[ 14 -30  65 -62 -88 -58  16  -6  40  38 -20  97  -5  35]  J
[-62 -26 -15   9 -17  -3 -20  65 -23 -21  33 -83  33 -25]  Y
[-20  65 -23 -21  32 -83  33 -25  36  32 -22  91 -14  33]  F
[ 30 -56  60 -59 -85 -50  -3  -7  35  33 -22  90 -14  30]  S
[-65  68  39  53 -23 -44  16  14 -22  37  29 -13  34 -44]  U
[-65 113 -48  69  94  44  20   9 -23 -24  35 -85  35 -19]  L
[ 38 -86   1 -35 -62 -26 -15   9 -17  -3 -20  64 -20 -34]  E
which: [-62 -26 -15   9 -17  -3 -20  64]  E
len: [-65  68  39  53 -23 -44  16  14 -22]  9
which: [-20  65 -23 -21  33 -83  33 -25]  Y

[ -2 -79   6   4   7  13 -53  28   5   9  -6 -30  -7  16] -> tebaf
[ 28   6   9   0  -4  11  -1  38   2   4  -5 -51  -6  11] -> Rofe
[ -4 -46  11   4   4  20 -16  28   0   6  -2 -23   2   3] -> mava
[ -6 -59  19   4   0  23  -8  46   0   9  -5 -53  -1   7] -> Fuzu
[ -5 -92  13   6   8  27 -50  43   3  11  -5 -52   1   8] -> bagod
[  0 -93   4   2   5  10 -63  42   8   9  -9 -79  -6  19] -> gal
[-17   2 -19   3   2  -3   6  17   0   0  -1 -15  -3   5] -> pever
[ -2 -79   6   4   7  13 -41  28   5   9  -6 -30  -7  16] -> Romuk
[ -1   9  -2  -1  -3 -17   3 -19   3   2  -3 -11   0  -4] -> fibu
[-2 -3  4  1  0  2  4  1 -1  2  0 -3 -6 11] -> Zuk
[ -2 -79   6   4   7  13 -53  28   5   9  -6 -50   0   8] -> naned
[-2 -3  4  1  0  2  4  1 -1  2  0 -3  2 -2] -> fumo
which: [-17   3 -19   3   2  -3]  fibu
which: [  5  10 -63  42   8   9]  gal
which: [ -2 -79   6   4   7  13 -41  28   5   9  -6 -30  -7  16]  Romuk

[-115   22   33 -114   43 -114  -42   46   39   17 -120   80 -117   50] : R
[107  15   8 106  -4 102 102  -3   2 -49 116 -98 109 -15] : G
[ -38   78   83  -36   86  -42  -42  106   81   17 -112   76 -105   57] : Q
[ 20 126 109  19  83  17  14 116  98 -70  21 -23  20  79] : C
[-115   22   33 -114   43 -114 -116   46   39   17 -120   80 -117   50] : H
len: [-115   22   33 -114   43 -114  -42   46   39   17 -120   80 -117   50]  14
len: [-115   22   33 -114   43 -114 -116]  7

[  32    6   60   45   25    7  -33  -33   -3  -37 -100   36  -49   -1
  116   69   17   45  -39  -21  -27  -45    8  -58  -37   -2  122    3
  -47  -14  -13  -52  -16   56   44  -53  -17   72   20   13  104  -19
   21  -31 -100  -17    0   23    5  -63   39   -5   22  -59   41   -4]  murer
[ -34   -2   25   10   45   70   54   50   12 -100  -21   40   19  -62
  -29  -26   59  -55  -31  -28   96    9   50    5   92   20   49   34
  -47  -53   54   42   93  -14  -47  -10  -59   -9  -60  -57   29  -14
    4  -56 -102  -61  -18    2   -4   28   75   71   37  -25  -13   53]  Kufi
[  29  -43   30   -7   59  -14   43  -48   66  -49   28  -62  -19  -31
  -79   -2   43  -66    1  -19  -30  -10   30  110   53  -56  -82  -26
  -64   49   18  -10  -14 -104  -37   36   80   34  -44    4  -26  -70
  -31    0   -1  -23 -106  -35  -19  -16  -39  -64   56   39   52  -12]  Peta
[  25   43   -5   57   42    2    9  -53   -2  -27   26  -78   99   19
   49   73   56   -2  -13  -64  110  -10   49   53  -82  -56   30  -19
  -26  -30  -63    1   24   -4   58   59   45   51   13   53   35   -8
   -9   -5  -82  -40  -17   48  -94  -53   10   31   31 -102  -58   44]  karo
[ -22   32  -42   19   24  -90  -14  -49   -9   32   30  -66   58   71
   24   34  -36    5  -36  -32   30   -5  -17   54  -89   20   34   54
  -47   42  -10  -47   49  -14  -53   93  -59  -11   -3   45  -44   42
  -41   -2  -51  -25   72   24  -69 -120  -53   29   -3  -35  -16   28]  Sidid
which: [ 24 -90 -14]  Sidid
which: [-19 -30 -10  30 110  53 -56 -82 -26 -64  49]  Peta
which: [ 20  34  54 -47  42 -10 -47  49 -14 -53  93 -59]  Sidid
len: [  32    6   60   45   25    7  -33  -33   -3  -37 -100   36  -49   -1
  116   69]  16
len: [ 29 -43  30  -7  59 -14  43 -48  66 -49  28 -62 -19 -31 -79  -2  43]  17
len: [ -34   -2   25   10   45   70   54   50   12 -100  -21   40   19  -62
  -29  -26   59  -55  -31  -28   96    9   50    5   92   20   49   34
  -47  -53   54   42   93  -14  -47  -10  -59   -9  -60  -57   29  -14
    4  -56 -102  -61  -18    2   -4   28   75   71   37  -25  -13   53]  56
len: [ -34   -2   25   10   45   70   54   50   12 -100  -21   40   19  -62
  -29  -26   59  -55  -31  -28   96    9   50    5   92   20   49   34
  -47  -53   54   42   93  -14]  34

[117 -98 111 -28 -58 -17 101 -35  76 102 -22 102  99] = Tema
[117 -98 111 -28 -58 -17 101 -35  76 102 -22 102 -78] = tiduf
[117 -22  76 111 101 -98 -17 -35 -28 102 -58 102 -18] = vif
len: [117 -22  76 111 101 -98 -17 -35 -28 102]  10
which: [117 -98 111 -28 -58 -17 101 -35  76 102 -22 102 -78]  tiduf
len: [117 -98]  2
which: [-98 111 -28 -58 -17 101 -35  76 102 -22 102 -78]  tiduf

[ 79  23 -75  45  -3  42  -6 -37] : fanib
[-52 -39  87 -81  32 -60  49  36] : beto
[-27   6  -5  22 -14   6 -17   0] : darir
[ 72 -13   6 -15   7  27   4 -33] : mida
[-20   6 -13  27 -15   7  -5  -1] : Did
[-90   9 -45 112 -64   4 -14  14] : rileb
[  1  16 -66  85 -36  21 -34 -10] : Votu
[  4  -8 -24  78 -43   5  12   5] : meno
[ 35   0  32 -57  28   4 -10  -4] : nizak
[ 60   8 -15 -24  16  16  -5 -13] : devep
[ 59   8  -8 -32  19  14  50 -12] : Dilur
which: [  6 -13  27 -15   7]  Did
which: [  4 -10]  nizak
which: [-5 22]  darir
len: [-20   6 -13  27 -15   7]  6

[-10 -21 -62 -69   4 -21  42  24  44  -2   6 -27   6 -39 -56 -64 -83  19
 -58  23 -21 -24  40 -16 -32   1  10  22  10] : Zis
[ 72  50  -1 -79  -5 -40 -45  40  -8  58  32  15 -26 -20  -1 -40 -55   0
 -31  -8 -25  10 -67   6  37 -52 -28  33 -19] : gigus
[ 12   8   1 -58  -3 -69 -16  53  14  59  56 -67 -29  -9  50  37 -24 -21
  25   0  28  57 -69  -4 -52 -15 -11 -10  25] : disiv
[  9 -14 -11 -14 -25 -14 -19  46  59  53 -12 -58 -45 -70  46  79   1 -17
  25  31  33  87   1 -21 -20  -1  32 -19   2] : volug
[-13 -14 -25  69 -31  40 -42   3 -41  -8  77 -16 -80  28   7  28 -11  19
  -2  -1  66  26  40  74 -32  25 -10  -5   7] : soteb
[  2 -43  14  35 -38  16 -73  -3   0   0  72  62 -46  24  26  13  75  -5
 -10 -20  58  11  27  74 -36  -2 -27  51  14] : bufe
[ 55  22   6   1 -41  14   1  26  -6  38 -53 -13 -88 -66 -46 -21 -69  13
 -31  30  -8  57  15  -7  58 -11  15  22 -54] : vuv
[ 51  38  -6 -19   6  37 -54  15  44  12  31 -37 -27 -37 -10 -24 -92 -22
 -83  13  13 -37   5  -9  58   1 -22  29  44] : mited
[-14 -58 -76 -63  26   5 -32   5  51 -28  73  -9 -11 -14  33   9 -22  -9
 -32 -24  30  37  24 -18 -48  31  30 -14  81] : laz
[ -9 -35 -24 -15 -38 -21  51  -1 -61 -18  23  39 -66  13 -85 -81 -27  43
 -16 -28   3  33  24  37 -43  -1   6  27 -45] : Sis
[ 12 -48  -4  43 -46  -1 -36  12  -4  18  46  43 -37   9   1 -16  72 -15
 -17 -14  78 -15  30  80 -62   1 -31  70  26] : pifid
[-11 -34 -33 -43  -4 -71  25  59  44  51  18 -52 -59 -51  18  28 -16 -20
  15   2  22  73 -51 -36 -60 -11   0  -7  23] : pob
which: [-11 -14 -25]  volug
which: [-16 -80  28   7  28]  soteb
which: [ 59  56 -67 -29  -9  50  37 -24 -21]  disiv

